In the rows, 128 means zero.
Each row is followed by its group and then its class within the group.
[182 144 127 129 123  92 120  66 120 120 110 103 130 148 126  99 156]
J/(93)
[204 154 103 139 122  61 125 112 121 122  95 118 163 135 140 110 151]
E/(97)
[180 156 124 146 119  71 132 137 128 157 112  72 138 126 135  97 191]
W/(77)
[177 134 137 136 111  86 127 115 119 140  98  86 126 149 119 102 137]
W/(77)
[200 143 111 135 146  93 124 110 129 104 113 136 150 147 134  93 143]
E/(88)
[223 143 160 121 113  72 132  97 109 113 112 105 146 137 119 134 149]
E/(97)
[174 157 140 135 113  53 131 123 110 113 116  78 128 142 148 102 145]
J/(79)
[184 165 120 116  94  60 117 143 141 129 119  45 158 124 122 115 137]
E/(88)
[192 141 127 153 129  76 110 108 123 139 123 126 152 116 125 126 142]
F/(80)
[198 135 118 140 142  83 131 121 118 134 151 115 141 137 119 115 145]
W/(94)
[202 152 118 105 103  79 114 108 116 113 107  97 155 133 133  90 149]
E/(88)
[184 153 122 105 118  91 119 127 136 117 108  93 139 139 132  89 148]
E/(88)
[168 130 140 123 135 106 141 112  98 119 122 140 159 127 128 106 139]
F/(81)
[193 148 120 134 105  81 119 106 119 126 104  91 129 133 128  99 138]
J/(93)
[186 119 127 145 117 106 152 126 106 126 121 111 142 150 130  92 152]
W/(94)
[173 140 128 140 105  83 139 104 116 115 123  70 130 198 131 114 135]
J/(93)
[187 134 134 133 132 101 120 106 131 113 101 104 141 135 120 104 129]
E/(97)
[194 152 135 131 115 100 131 113 116 122 114  89 170 134 130  88 153]
E/(97)
[180 135 129 132 117  58 127 112 133 126 105  71 129 143 134 108 144]
W/(77)
[184 151 127 139 116  87 126 126 120 123 115 117 159 134 122 115 158]
E/(97)
[180 143 134 149 120  63 128 140 114 151 128  95 149 136 129  96 153]
W/(94)
[195 199 124 119  89   4 152 143  94 143 119  25 169 138 131  93 170]
W/(94)
[170 147 142 153 115  44 122 128 129 133 120  94 144 137 140 103 132]
W/(77)
[181 117 119 141 129  97 122 101 126 124 124 124 132 147 113  83 144]
E/(88)
[187 149 126 136 117  98 121 108 122 117 111 115 155 131 133 100 155]
E/(88)
[212 128 125 137 122  61 116  93 102 119 103 124 147 140 118 104 141]
F/(81)
[180 128 135 136 148  95 143 112  97 113  91 140 156 128 131 108 148]
F/(80)
[229 134  89 130 135  42 103  88 105 118 116 126 148 149 137  91 144]
E/(88)
[180 164 139 141 109  64 144 111 134 122 121  62 109 145 125 108 155]
W/(77)
[170 143 126 161 121  64 126 112 117 124 110 102 168 127 124 116 156]
E/(97)
[160 161 140 135 121  85 138 148 116 136 110  75 152 140 143 111 139]
W/(77)
[192 107 116 141 149  93 120  94  94 122 134 185 223 141 125 105 139]
F/(80)
[220 128 127 145 137  64 113  95  93 117 114 138 160 133 138 107 148]
F/(80)

Each row is followed by its group and then its class within the group.
[101 138 129 132 100 184 131 125  97 135 142 155 145 117 115 132 147]
(285)/[25]
[155 126 127 133  83 153 148 100 138 120 146 132 121 136 149 145 131]
(286)/[53]
[118 127 135 158 210 136  71 194 137 120 125 120  99 120 147  91 176]
(285)/[49]
[131 128 126 138 119 156 144 126 109 118 146 107 109 142  96 124 148]
(279)/[48]
[103 128 115 127  86 181 127 112  83 140 140 163 143 128 136 137 162]
(285)/[25]
[ 87 127 106 138 116 169 127 101 118 135 135 174 153 152 121 140 180]
(287)/[33]
[120 140 130 103 113 166 143 112 100 131 128 128 127 160 115 133 135]
(279)/[36]
[146 121 128 126  79 158 160  79 135 123 142 146 131 141 123 149 119]
(286)/[53]
[134 140 124 126 140 169 120 133 108 134 126 168 139 138 130 137 147]
(285)/[49]
[158 126 131 132  80 143 147  84 141 186 128 144 145 139 123 138 129]
(286)/[42]
[152 127 135 115 166 122 131 148 126 122  95 153 147 109 224 140  87]
(285)/[49]
[145 120 133 118 136 138 154 115 107 120 131 115 113 129 105 122 100]
(279)/[48]
[135 131 136 125  84 184 149  90 127 131 139 156 132 133 105 146 125]
(286)/[53]
[100 122 122 121 104 156 145 110 119 141 165 116 111 151  98 126 119]
(279)/[48]
[147 121 126 119 109 151 154 108 130 132 131 153 140 135 107 145 106]
(286)/[53]
[101 108 137 143 141 147  91 172 125 127 138 158 127 127 155 122 178]
(285)/[25]
[122 134 111 122 133 165 136 110 114 128 126 161 140 141 150 133 118]
(287)/[33]
[118 132 131 128 129 164 127  91  95 133 130 162 141 128 137 140 131]
(287)/[19]
[146 128 135 130 123 150 140 131 115 134 139 120 107 134  85 127 123]
(279)/[36]
[107 126 101 123 153 137 139 100 113 126 128 142 136 127 156 126 113]
(287)/[27]
[117 129 139 125 126 169 131 109 142 139 139 178 130 135  91 153 153]
(285)/[25]
[121 138 130 125 104 175 169 143  80 132 146 159 143 124 130 154 156]
(285)/[23]
[134 125 115 124 114 151 144 113 107 123 145 113 126 124 111 129  93]
(279)/[48]
[142 107 126 134 150 145 138 142 103 124 132 128 124 123 120 117 120]
(279)/[28]
[116 132 117 132 127 134 133  86 104 167 131 145 143 128 172 144 125]
(287)/[19]
[139 133 135 127 129 152 147 128 102 139 141  73 128 109 125 126  98]
(279)/[36]
[131 108 119 127 127 166 134 119 113 131 149 135 118 152  89 121 133]
(279)/[48]
[141 133 124  79 123 156 144 128 115 133 125 130 116 134 116 122 107]
(279)/[48]
[132 120 132 130  97 184 149  97 120 131 149 153 122 123 101 136 147]
(286)/[31]
[129 116 116 125  98 157 169  96 131 133 161 133 128 129 105 125 131]
(286)/[31]
[104 127 132 125 121 160 142  85 104 141 149 176 145 140 102 136 152]
(287)/[33]
[142 133 125 133  73 153 151  98 137 135 138 148 125 130 158 139 108]
(286)/[42]
[129 135 141 132  85 173 136  86 141 141 161 138 119 139 118 147 160]
(286)/[42]
[124 120 116 110 106 172 136  84 160 132 159 138 130 132 120 141 126]
(286)/[31]

Each row is followed by its group and then its class within the group.
[121 120 151 119 142 134 130 121 124 134 132 100 129 116 128 146 137]
bh/lb
[122 129 115 112 117 125 134 117 125 111 131 125 135 138 124 122 127]
gs/mz
[125 137 114 112 118 124 146 128 123 107 131 125 134 135 125 120 126]
gs/mz
[117 118 155 125 133 131 127 137 123 130 133 104 126 118 132 146 155]
bh/lb
[123 131 102 115 122 127 150 117 124 112 129 130 139 139 126 113 131]
gs/tz
[124 121 152 120 131 132 128 138 124 127 132 102 127 113 133 140 134]
bh/lb
[127 129 158 129 129 133 127 132 127 134 128 110 123 100 121 138 127]
bh/zr
[122 133 108 113 121 128 152 131 126 112 133 140 137 151 120 124 141]
gs/tz
[120 132 109 110 123 131 145 126 123 115 127 124 132 138 123 128 129]
gs/mz
[124 129 166 129 135 131 129 133 124 133 127 100 125  88 117 143 121]
bh/zr
[123 122 100 114 121 126 146 124 125 111 132 131 134 157 132 114 136]
gs/tz
[119 131 112 111 120 124 128 122 125 113 139 123 139 142 130 132 128]
gs/mz
[121 120 164 124 133 133 125 138 121 133 131  99 125 106 129 150 134]
bh/lb
[121 135 129 109 118 138 141 126 123 116 123 120 144 123 121 113 130]
gs/fs
[122 122 149 126 133 117 109 139 126 127 132 109 126 116 130 140 129]
bh/Gh
[126 136 167 128 136 130 128 128 130 138 122 106 123  92 113 148 123]
bh/zr
